Below is a small trained network, with its code and all its weights. Each question gives an input and a class and asks what happens when units are switched off, that is, made to give their printed mean instead of their output.

import numpy as np


def w(rows, s, z=0):
    codes = np.array(rows[::2]) - 128.0
    scale = np.full(codes.shape[1], s)
    scale[-1] = z or s
    return codes * scale


def f(y):
    return np.maximum(y, 0)


def log_softmax(a):
    a = a - a.max(-1, keepdims=True)
    return a - np.log(np.exp(a).sum(-1, keepdims=True))


def net(x, mask):
    res = np.array(x, float).reshape(1, 6) / 4 @ E
    y = f(res @ A[0][:, :-1].T + A[0][:, -1])
    res = res + np.where(mask, y, B[0][:, -1]) @ B[0][:, :-1]
    return log_softmax(res[-1] @ U[:, :-1].T + U[:, -1])


A, B = {}, {}
E = w([
[127,126,127,129],'x0',
[222,53,64,109],'x1',
[143,225,39,176],'x2',
[41,63,77,175],'x3',
[156,110,154,254],'x4',
[126,128,129,130],'x5',
],0.0089)
A[0] = w([
[204,203,154,94,71],'N0',
[85,87,241,107,135],'N1',
[155,31,177,95,119],'N2',
[94,91,90,166,138],'N3',
[146,99,167,160,154],'N4',
[96,57,196,110,66],'N5',
[191,170,188,102,76],'N6',
[195,83,99,168,157],'N7',
[95,66,169,113,73],'N8',
[122,85,179,114,34],'N9',
[198,54,58,101,64],'N10',
[190,99,134,224,254],'N11',
[27,77,16,141,100],'N12',
[124,182,44,149,70],'N13',
[57,88,56,156,103],'N14',
[50,95,55,125,83],'N15',
[88,165,144,2,230],'N16',
[165,166,13,142,103],'N17',
[152,168,65,174,133],'N18',
[83,82,84,149,77],'N19',
[16,202,196,136,71],'N20',
[138,40,162,106,114],'N21',
[192,160,174,118,154],'N22',
[126,105,61,37,175],'N23',
[178,166,150,82,156],'N24',
[76,104,88,158,97],'N25',
[127,121,214,221,215],'N26',
[73,52,105,153,109],'N27',
[206,168,186,143,176],'N28',
[159,69,226,113,117],'N29',
[219,52,54,102,91],'N30',
[81,92,117,97,122],'N31',
[68,120,82,68,182],'N32',
],0.0094,0.0055)
B[0] = w([
[162,88,162,100,188],'N0',
[130,160,97,97,211],'N1',
[148,233,75,100,196],'N2',
[134,95,134,101,174],'N3',
[114,111,64,139,169],'N4',
[160,167,117,79,179],'N5',
[192,65,151,118,173],'N6',
[72,134,119,112,196],'N7',
[164,183,128,80,166],'N8',
[181,203,113,72,150],'N9',
[1,142,244,58,190],'N10',
[97,93,75,145,238],'N11',
[194,102,176,124,210],'N12',
[173,207,120,38,180],'N13',
[203,102,180,80,186],'N14',
[180,100,138,114,179],'N15',
[106,93,75,156,255],'N16',
[143,173,115,68,203],'N17',
[135,178,87,58,190],'N18',
[174,116,161,129,162],'N19',
[69,115,199,51,224],'N20',
[136,175,116,83,183],'N21',
[156,60,142,133,186],'N22',
[101,83,53,189,211],'N23',
[160,71,126,141,190],'N24',
[159,112,150,108,166],'N25',
[92,105,61,99,225],'N26',
[199,95,148,135,183],'N27',
[142,63,136,115,202],'N28',
[161,166,75,99,195],'N29',
[25,132,213,50,209],'N30',
[165,125,109,136,166],'N31',
[113,83,67,153,202],'N32',
],0.0076,0.0095)
U = w([
[167,252,119,103,49],'0',
[205,56,215,143,70],'1',
[12,141,235,114,111],'2',
[104,122,114,148,255],'3',
[108,121,119,151,243],'4',
[75,82,53,166,50],'5',
[115,157,169,205,83],'6',
],0.011,0.0076)

Each question gives the input, the list of numbers given to net, and the class t.
The units are the neurons (one row each of A and B). Each row of codes is followed by its name. A weight is (code - 128) times the scale printed after its matrix; where a second scale follows, it is the last column's (A, B and U).
mask holds one flag per neuron, in row order. A switched-off neuron (its flag False) gives its mean, the last column of its row in B, instead of its output. The means were averaged over made-up inputs and are rounded, as every weight is.
A unit's drop is (log p(t) with every unit on - log p(t) with that unit switched off) / (log p(t) with every unit on - log p(t) with every unit switched off).
The circuit of an input: a set's keep is (log p(t) with only the set's units on - log p(t) with every unit switched off) / (log p(t) with every unit on - log p(t) with every unit switched off). Starting from the 12 units with the biggest drops (on a tie, the unit counted first), units are removed one at a time, each time the one whose removal leaves the highest keep (on an exact tie, the one counted first), for as long as the keep stays at least 0.8.
circuit, biggest first: the units of the circuit, biggest drop first
unit that matters most: the unit with the biggest drop
top k neurons: the k neurons with the biggest drops, biggest first
drop of u: that unit's drop, to one decimal
input [-2,0,1,3,-8,5], class 5: circuit, biggest first => [N23, N32]
input [7,1,0,3,8,1], class 5: unit that matters most => N11
input [-2,-5,-4,3,8,6], class 5: top 2 neurons => [N26, N11]
input [-4,8,-3,-7,3,-7], class 2: circuit, biggest first => [N30, N10]
input [-7,-6,-8,-7,4,2], class 0: circuit, biggest first => [N29, N1]
input [-4,7,1,4,0,-4], class 2: circuit, biggest first => [N10, N30]
input [6,-5,-4,-7,-6,1], class 1: circuit, biggest first => [N6, N24]
input [-6,8,-2,-6,2,5], class 2: circuit, biggest first => [N30, N10]
input [-3,3,-6,7,-5,-5], class 1: top 3 neurons => [N12, N27, N14]
input [0,-4,-5,5,-6,-5], class 5: top 2 neurons => [N16, N32]
input [1,2,-7,-7,-1,5], class 0: top 2 neurons => [N2, N29]
input [-7,4,7,5,-4,3], class 0: top 2 neurons => [N13, N17]
input [-8,8,5,2,-7,4], class 2: circuit, biggest first => [N10, N30]
input [-2,-2,-6,-4,-4,-5], class 0: circuit, biggest first => [N2, N29]
input [-4,-8,5,-2,4,0], class 2: circuit, biggest first => [N20]
input [-1,7,3,-7,-7,-5], class 1: top 4 neurons => [N0, N24, N6, N22]
input [1,1,4,-3,-6,5], class 5: top 2 neurons => [N23, N16]
input [-8,-7,-6,6,6,7], class 4: top 3 neurons => [N26, N30, N10]
input [-3,-3,6,2,6,5], class 0: top 2 neurons => [N13, N18]
input [-3,7,-2,-4,-8,5], class 5: circuit, biggest first => [N23]
input [-4,-6,-6,-6,-3,2], class 0: top 2 neurons => [N1, N29]
input [-4,-7,7,6,3,-7], class 0: top 2 neurons => [N13, N18]
input [4,5,-8,-5,-4,-4], class 0: drop of N2 => 0.4
input [5,-2,0,-8,5,8], class 1: drop of N22 => 0.1
input [-8,8,3,-4,-5,-1], class 2: drop of N30 => 0.4
input [8,4,-6,-7,8,-2], class 4: drop of N2 => 0.2
input [4,2,-6,-2,-6,5], class 0: circuit, biggest first => [N2]
